Each row has a name. Each piece below is followed by the name of the row it came from, unless a question asks for something else. Each question is about the rows just above it.

[151 163 190 105 128 144 113 146 126 103 181  82 191 192  80 178 175 135
  76 109  63 109 155 116 124 101 153 101 131  91 169 117 115 126 191 158
  96 109 108  76 133] : S
[128  63 108 116  82 153 178 101 126 190  76 124 144 113 151 126 175  80
 109 133  76 155 115 131 135 105 169  91 103 181 192 109  96 101 117 163
 191 146 108 158 191] : K
[103 109 115 158 141 107 138 153 137 136 159 168 111 143 115 118 136 107
 156 161  47 153 147 142 137 101 112 113 106 144  68 109 151  77 122 103
 161 151  54 136 110] : Y
[110 136  54 151 161 103 122  77 151 109  68 144 106 113 112 101 137 142
 147 153  47 161 156 107 136 118 115 143 111 168 159 136 137 153 138 107
 141 158 115 109 103] is which row reordered?  Y
Which row holds these entries in another order? [158 191 128  63 108 116  82 153 178 101 126 190  76 124 144 113 151 126
 175  80 109 133  76 155 115 131 135 105 169  91 103 181 192 109  96 101
 117 163 191 146 108]  K
Put [ 63  76  76  80  82  91  96 101 101 103 105 108 108 109 109 113 115 116
 117 124 126 126 128 131 133 135 144 146 151 153 155 158 163 169 175 178
 181 190 191 191 192] back in order: which row is it?  K

[132 128 118 126 127 129 130 129 117 100 146 128 128 145 123 127 132 114
 142 128 120 127 114 121 177 122] -> B
[138 122 161  75 136 156 109 131 123 143 136 125 162 126 127 135 132 155
 135 136 132 124 123 123 109 123] -> C
[129 127 135 151  99 131  50 140 127 122 122 154 175 133 127 108 127 131
 127 138 129 139 100 125 154 161] -> U
[123 129 157 133 131 126 125 129 156 177 100 126 127 101 138 131 122 164
 109 127 141 127 152 139  52 135] -> T
[132 132 162 132 132 126 127 135 155 133 134 125 127 133 131 131 128 160
 140 124 128 122 130 128 142 115] -> V
[131 109 136 162 124 138 123 109 155 127 132 123 161 132  75 125 157 143
 135 136 136 126 122 123 123 135] -> D
[123 129 154 133 131 127 125 129 154 175  99 127 127 100 138 131 122 161
 108 127 140 127 151 139  50 135] -> W
Count the entries of [132 128 118 126 127 129 130 129 117 100 146 128 128 145 123 127 132 114
 142 128 120 127 114 121 177 122]:  26
How many entries does [132 132 162 132 132 126 127 135 155 133 134 125 127 133 131 131 128 160
 140 124 128 122 130 128 142 115] have?  26
[135  50 139 151 127 140 127 108 161 122 131 138 100 127 127  99 175 154
 129 125 127 131 133 154 129 123] is which row reordered?  W
Which row holds these entries in another order? [123 109 123 123 124 132 136 135 155 132 135 127 126 162 125 136 143 123
 131 109 156 136  75 161 122 138]  C
How many entries does [138 122 161  75 136 156 109 131 123 143 136 125 162 126 127 135 132 155
 135 136 132 124 123 123 109 123] have?  26
Put [123 109 123 138 122 161  75 136 156 109 131 123 143 136 125 162 126 127
 135 132 155 135 136 132 124 123] back in order: which row is it?  C
Which row holds these entries in another order? [136 125 157 123 162 123 123 135 131 136 136 124 122  75 109 143 109 123
 126 132 135 132 161 127 155 138]  D

[ 63 132 188 171 130 107 109 159 134  84  99  87 118 152] = Momol
[ 73 137 100 139 129 119 107  93  88 134 150 132  84 146] = ker
[165 104 169 121 129  78 141  94 126 163 181 127  75 145] = Bonu
[136 210 115 102 138 124 152 151  51  81 170 146  73 123] = nifab
[121 107 113 175 137 110 169 111 184 133 120 130 158 135] = Vig
[195 109 190 106 110 146 127 168 135 133 136  81  86 111] = petus
[165 123 140 145 120 178 140 174 164 117  98  55 129 120] = rarov
[101 127 136 168 151 134 162 159 180  97  78 122 144 178] = vor
[ 85 135 122 158 144 101 141  80 136 127 159 127 105 110] = darep
[ 51 146 137 151 115 152 102 210 170  73  81 123 124 138] = bafa
[155 149 156 140 105 179 136 153 149 115 101  99  98 126] = pitun
[ 80 103 151 121 158  96 136 105 125 124 173 149 114 200] = vipu
Number of entries in [ 63 132 188 171 130 107 109]:  7
Number of entries in [101 127 136 168 151 134 162 159 180  97  78 122]:  12
Which row holds these entries in another order? [126  98  99 101 115 149 153 136 179 105 140 156 149 155]  pitun
How many entries does [121 107 113 175 137 110 169 111 184 133 120 130 158] have?  13
[138 124 123  81  73 170 210 102 152 115 151 137 146  51] is which row reordered?  bafa
Count the entries of [155 149 156 140 105 179 136]:  7

[123  96 157  88 188 214 126 151 166 126  67 114 167  72  34 137 134 125
 169 202 138]  Safav
[104 123  80 189 119 140  64  69 149 151 176 206 100 175 146 171 148 103
 130 145 101]  piraf
[ 96  90 153 148 167 125 147 105  84 150  86 141 168 166 119 181 198 147
  94 158  64]  genum
[146 100 148  80 189 206 101 171 175 130  69 104 151 123  64 119 145 103
 139 176 145]  pidi
[ 96  90 153 148 167 125 147 105  84 150  86 141 168 166 119 181 117  53
 183 135 145]  dubun
[146 100 148  80 189 206 101 171 175 130  69 104 151 123  64 119 145 103
 139 176 149]  Kugez
Which row holds these entries in another order? [100 176 104 175 130 148  64 206 145 139 146 189  69  80 103 119 101 151
 171 123 149]  Kugez
How many entries does [ 96  90 153 148 167 125 147 105  84 150  86] have?  11
Put [134  96  34 123 202 126 167 114 188 126  88 137 138 169 166  67 214 125
 151  72 157] back in order: which row is it?  Safav
Number of entries in [104 123  80 189 119 140  64  69 149 151 176 206 100 175 146 171]:  16

[150 108 226 147 156  84] -> lir
[146 202 141 171  60 165] -> Tagi
[135  78 110 193  70 139] -> guzu
[108 227 156 147  84 150] -> dunod
[ 95 196 147 120  47 142] -> zuf
[ 96 196 147 120  48 143] -> zil
Number of entries in [108 227 156 147]:  4
Put [ 84 150 227 147 108 156] back in order: which row is it?  dunod
Number of entries in [146 202 141 171  60]:  5
Which row holds these entries in another order? [ 84 108 147 150 156 227]  dunod

[145 122 160 155 142 197 169 137 123 101 152 117 108 148 104 125 110 138
 150 103  92] -> raz
[116 144 104 121 114 150 139 176 114 110 158 122 158  99 159 140 137 108
 126 161 130] -> Lokas
[100  92 108 160 155 104 125 117 142 137 122 169 152 103 197 138 123 145
 110 148 150] -> kud
Count the entries of [116 144 104 121 114 150 139 176]:  8
Count the entries of [100  92 108 160 155 104 125 117 142 137 122 169 152 103 197 138 123 145
 110 148 150]:  21
How many entries does [145 122 160 155 142 197 169 137 123 101 152 117 108 148 104 125 110 138
 150 103] have?  20
[ 92 101 103 104 108 110 117 122 123 125 137 138 142 145 148 150 152 155
 160 169 197] is which row reordered?  raz
Put [148 104 125 110 138 150 103  92 145 122 160 155 142 197 169 137 123 101
 152 117 108] back in order: which row is it?  raz
[110 152 104 169 122 160 150 145 101 103  92 125 137 117 155 197 123 148
 108 138 142] is which row reordered?  raz

[137  34  87 158 175  85  99 207 101 135 129  96] -> tok
[118 118 133 117 153 111 137 145 107 146 115 117] -> sel
[169  99  98 176  82 158  85 131 179  78 160 141] -> Budo
[128 158 143 120 110 146 136 102 141 123 128 139] -> butu
[105 101 105 124 169  84 128 157  83 155 124 108] -> mun
[153 109 129 146 112 149 113 137 157 106 133 132] -> gimub
[139 149 106 149  84 148 108  95 155  98 158 148] -> rifa
How many entries does [169  99  98 176  82 158  85 131] have?  8
[149 113 137 157 106 133 132 153 109 129 146 112] is which row reordered?  gimub

[140 178  93 142 143 131 144 136 117  86 122 164  96 136 119 116 120 177
 118] : Gepo
[176 174 156 153 191  95 108 187 105 127 138  89 169  60  89 172 131  63
 165] : nagi
[ 95  63  60  89 138 127 108 174 191 168 131 187 176 153 156 105  89 172
 165] : bisom
[178 119 143 136 164 116  93 120  86 117 177 118 144  96 136 131 143 140
 122] : pivob
[117 144 118 131  93 164 143 178 136 142 177 116 119 140 120 122 136  86
  96] is which row reordered?  Gepo
Which row holds these entries in another order? [122 178 119 143 136 164 116  93 120  86 117 177 118 144  96 136 131 143
 140]  pivob
Number of entries in [ 95  63  60  89 138 127 108 174 191 168 131 187 176 153 156 105  89 172
 165]:  19
Count the entries of [140 178  93 142 143 131 144 136]:  8
Which row holds these entries in another order? [165  63 131 172  89  60 169  89 138 127 105 187 108  95 191 153 156 174
 176]  nagi

[128 136 148 144 144 102] = Dedoz
[ 80 101 144 119 148 145] = pid
[144 144 148 118 101  80] = Tur
[119  80 148 144 144 102] = tor
[101 144 119 148  80 144] = zon
[128  96 148 144 144 102] = dabet
Which row holds these entries in another order? [144 102 119  80 148 144]  tor
[ 80 144 144 148 118 101] is which row reordered?  Tur
Put [ 80 102 119 144 144 148] back in order: which row is it?  tor
Put [ 80 101 119 144 144 148] back in order: which row is it?  zon
[148 145  80 101 144 119] is which row reordered?  pid

[125  50 121 132 102 115] = rovim
[125  50 121 101 132 115] = berir
[ 93 129  97  93 133 197] = limab
Number of entries in [ 93 129  97  93 133 197]:  6
Count the entries of [125  50 121 132 102]:  5
How many entries does [125  50 121 132] have?  4
Put [115 102 132 121  50 125] back in order: which row is it?  rovim

[131 117 167 116 132 188 135 137 129 170] : foz
[122 135 153 120 153 131  77  55 152 116] : dov
[121 136  82 139 123  66 145 122 149 146] : Bor
[116 131  77 135 122  55 152 120 153 152] : Vibit
[120 134  80 138 123  63 146 122 150 147] : res
[128 125 131 125 128  95 131 126 140 131] : vog
[111 127  74 133 122  46 157 119 156 157] : rof
[128 125 131 125 128 133 129 129 126 130] : bup
[116 117 129 131 132 135 137 167 170 188] is which row reordered?  foz
Number of entries in [116 131  77 135 122]:  5
How many entries does [131 117 167] have?  3
Which row holds these entries in another order? [ 55  77 116 120 122 131 135 152 152 153]  Vibit
Count the entries of [128 125 131 125 128 133 129]:  7
Count the entries of [128 125 131 125 128]:  5

[152 134  95 127 129 101 129 132 109 103 140 111 133 127 131 130 131 143
 106 110 122 101 110  94 124 109 106  79 118 119  80  89 136  89 102 120
 122  97 125  96 118 123 116 122 114 158 157 140 130 117 130] : Mosi
[ 47  41 171 105 101 114  89 139  79 158 156 128  89 183 187  93  66  59
 180 158 163 193 141  78 165 113  94 112 144 210 112 149  55 149 130 187
 147 197 135 105 142  93 134 144  78 103  46 198 120  76  66] : Muz
[158 128  41 105 171  93 149 165  94  78 134 105 147 144 197 142 158 193
 141 101 183  93 130  66 156 163  89  55  78  89  59  76 187  46 144 163
 111 127 150 134 137 137 125 146 128 145 167 150 162 127 126] : ras
[158 128  41 105 171  93 149 165  94  78 134 105 147 144 197 142 158 193
 141 101 183  93 130  66 156 163  89  55  78  89  59  76 187  46 144 113
  79  66 180  47 135 112 120 114 103 198 210 186 149 112 139] : bosu
[139 112 149 186 210 198 103 114 120 112 135  47 180  66  79 113 144  46
 187  76  59  89  78  55  89 163 156  66 130  93 183 101 141 193 158 142
 197 144 147 105 134  78  94 165 149  93 171 105  41 128 158] is which row reordered?  bosu
Put [ 93  41 171 134 130 183  89  55  46  94 158  59 197 147 150 126  66 125
  93 137 105 156  76 142 146 145 167 193 187 165 150  78  78 137 105 127
 128 128 158 111 144 141 162 149 127 134  89 101 163 163 144] back in order: which row is it?  ras
How many entries does [158 128  41 105 171  93 149 165  94  78 134 105 147 144 197 142 158 193
 141 101 183  93 130  66 156 163  89  55  78  89  59  76 187  46 144 163
 111 127 150 134 137 137 125 146 128 145 167 150 162 127 126] have?  51
Number of entries in [158 128  41 105 171  93 149 165  94  78 134 105 147 144 197]:  15

[115 104 143 117 125  64 146 120 138 180]  nonat
[115 104 143 117 125 129 146 120 138 180]  giz
[115 104 143 117 125  64 146 120 156 180]  vur
Number of entries in [115 104 143]:  3
Number of entries in [115 104 143 117 125]:  5
Count the entries of [115 104 143 117 125 129 146]:  7

[141 166 131 107 150 136 137 136 160 138 152 148 153 100  96  77 154  93
 133 122 117 109  73 115 139 158 174  87 117 137 137 136 127 120] = panos
[145 107 139 122 129 123 166 153 130  89 152  92 118 112 129 140 102 101
 122 169 129 106 128  67  80 154 116 167 152 118 144 118 112 123] = gubi
[125 210 129 111 167 139 147 193 130 123 154 161 159 131  62  92 162  83
 174 148 121  92  90 132 107  99 125  76 122  92 156 139 144 106] = sibo
Count the entries of [125 210 129 111 167 139 147 193 130 123 154 161 159 131  62  92 162  83]:  18
Number of entries in [141 166 131 107 150 136 137 136 160 138 152 148 153 100  96  77 154  93
 133 122 117]:  21

